Below is a small trained network, with its code and all its weights. Each question gives an input and a class and asks what happens when units are switched off, that is, made to give their printed mean instead of their output.

import numpy as np


def w(rows, s, z=0):
    codes = np.array(rows[::2]) - 128.0
    scale = np.full(codes.shape[1], s)
    scale[-1] = z or s
    return codes * scale


def f(y):
    return np.maximum(y, 0)


def log_softmax(a):
    a = a - a.max(-1, keepdims=True)
    return a - np.log(np.exp(a).sum(-1, keepdims=True))


def net(x, mask):
    res = np.array(x, float).reshape(1, 7) / 4 @ E
    y = f(res @ A[0][:, :-1].T + A[0][:, -1])
    res = res + np.where(mask, y, B[0][:, -1]) @ B[0][:, :-1]
    return log_softmax(res[-1] @ U[:, :-1].T + U[:, -1])


A, B = {}, {}
E = w([
[125,137,135],'x0',
[101,174,176],'x1',
[146,97,98],'x2',
[139,111,111],'x3',
[195,132,254],'x4',
[56,15,155],'x5',
[108,165,161],'x6',
],0.0097)
A[0] = w([
[148,70,134,105],'neuron 0',
[68,154,65,78],'neuron 1',
[117,135,111,254],'neuron 2',
[140,197,76,131],'neuron 3',
[100,154,68,95],'neuron 4',
[112,135,106,99],'neuron 5',
[46,112,126,132],'neuron 6',
[176,204,95,92],'neuron 7',
[183,73,200,76],'neuron 8',
[184,198,105,70],'neuron 9',
[85,133,94,89],'neuron 10',
[117,128,52,164],'neuron 11',
[148,90,96,213],'neuron 12',
[131,112,145,74],'neuron 13',
[188,186,94,57],'neuron 14',
[112,137,114,231],'neuron 15',
[115,76,151,46],'neuron 16',
[98,179,82,111],'neuron 17',
[130,172,66,179],'neuron 18',
[72,136,85,86],'neuron 19',
[144,201,55,130],'neuron 20',
[139,148,152,124],'neuron 21',
[159,106,120,112],'neuron 22',
[212,141,164,94],'neuron 23',
[99,95,145,71],'neuron 24',
[12,183,7,62],'neuron 25',
[6,65,139,87],'neuron 26',
[132,101,179,15],'neuron 27',
],0.014,0.0084)
B[0] = w([
[78,122,130,158],'neuron 0',
[162,167,74,184],'neuron 1',
[103,138,213,225],'neuron 2',
[141,43,157,213],'neuron 3',
[157,145,103,178],'neuron 4',
[140,137,103,142],'neuron 5',
[117,115,215,188],'neuron 6',
[116,56,67,211],'neuron 7',
[136,204,31,187],'neuron 8',
[130,53,66,200],'neuron 9',
[157,145,112,159],'neuron 10',
[119,150,133,214],'neuron 11',
[132,135,214,204],'neuron 12',
[144,121,94,133],'neuron 13',
[149,59,70,190],'neuron 14',
[100,138,196,208],'neuron 15',
[170,62,79,149],'neuron 16',
[153,166,154,183],'neuron 17',
[74,159,196,220],'neuron 18',
[142,164,94,170],'neuron 19',
[81,54,185,228],'neuron 20',
[132,129,150,161],'neuron 21',
[137,146,163,143],'neuron 22',
[105,214,116,192],'neuron 23',
[116,88,99,149],'neuron 24',
[187,210,35,247],'neuron 25',
[118,2,90,220],'neuron 26',
[147,137,31,145],'neuron 27',
],0.021,0.011)
U = w([
[198,74,120,72],'0',
[253,229,96,51],'1',
[197,148,164,255],'2',
],0.0049,0.0057)

Each question gives the input, the list of numbers given to net, and the class t.
The units are the neurons (one row each of A and B). Each row of codes is followed by its name. A weight is (code - 128) times the scale printed after its matrix; where a second scale follows, it is the last column's (A, B and U).
mask holds one flag per neuron, in row order. A switched-off neuron (its flag False) gives its mean, the last column of its row in B, instead of its output. The means were averaged over made-up inputs and are rounded, as every weight is.
A unit's drop is (log p(t) with every unit on - log p(t) with that unit switched off) / (log p(t) with every unit on - log p(t) with every unit switched off).
The circuit of an input: a set's keep is (log p(t) with only the set's units on - log p(t) with every unit switched off) / (log p(t) with every unit on - log p(t) with every unit switched off). Starting from the 12 units with the biggest drops (on a tie, the unit counted first), units are removed one at a time, each time the one whose removal leaves the highest keep (on an exact tie, the one counted first), for as long as the keep stays at least 0.8.
units of the circuit, in order: the units of the circuit, biggest drop first
unit that matters most: the unit with the biggest drop
top k neurons: the k neurons with the biggest drops, biggest first
drop when u is switched off: that unit's drop, to one decimal
input [6,-3,-2,2,3,-1,-1], class 1: top 2 neurons	neuron 20; neuron 26
input [1,5,-5,-1,8,5,-6], class 1: units of the circuit, in order	neuron 8
input [-2,6,2,-2,-3,1,-4], class 1: units of the circuit, in order	neuron 20; neuron 3
input [-2,-2,0,-1,4,-6,0], class 0: units of the circuit, in order	neuron 9; neuron 7
input [-3,1,3,-6,-5,-6,8], class 0: top 3 neurons	neuron 20; neuron 3; neuron 7
input [6,4,-1,6,5,-6,-4], class 0: units of the circuit, in order	neuron 9; neuron 7
input [0,-6,-8,1,-7,-8,7], class 0: top 4 neurons	neuron 20; neuron 3; neuron 7; neuron 9
input [8,3,1,3,8,-8,1], class 0: top 2 neurons	neuron 9; neuron 7
input [6,-6,1,3,8,7,7], class 1: top 2 neurons	neuron 8; neuron 20
input [3,-4,7,8,-7,-5,-4], class 1: top 2 neurons	neuron 25; neuron 1
input [-5,7,4,3,-4,-7,5], class 0: drop when neuron 20 is switched off	0.1
input [-5,4,4,-4,5,-3,-3], class 1: drop when neuron 6 is switched off	0.1
input [0,3,7,-2,6,-7,-4], class 0: drop when neuron 12 is switched off	0.0
input [4,-4,2,4,7,4,3], class 1: unit that matters most	neuron 8
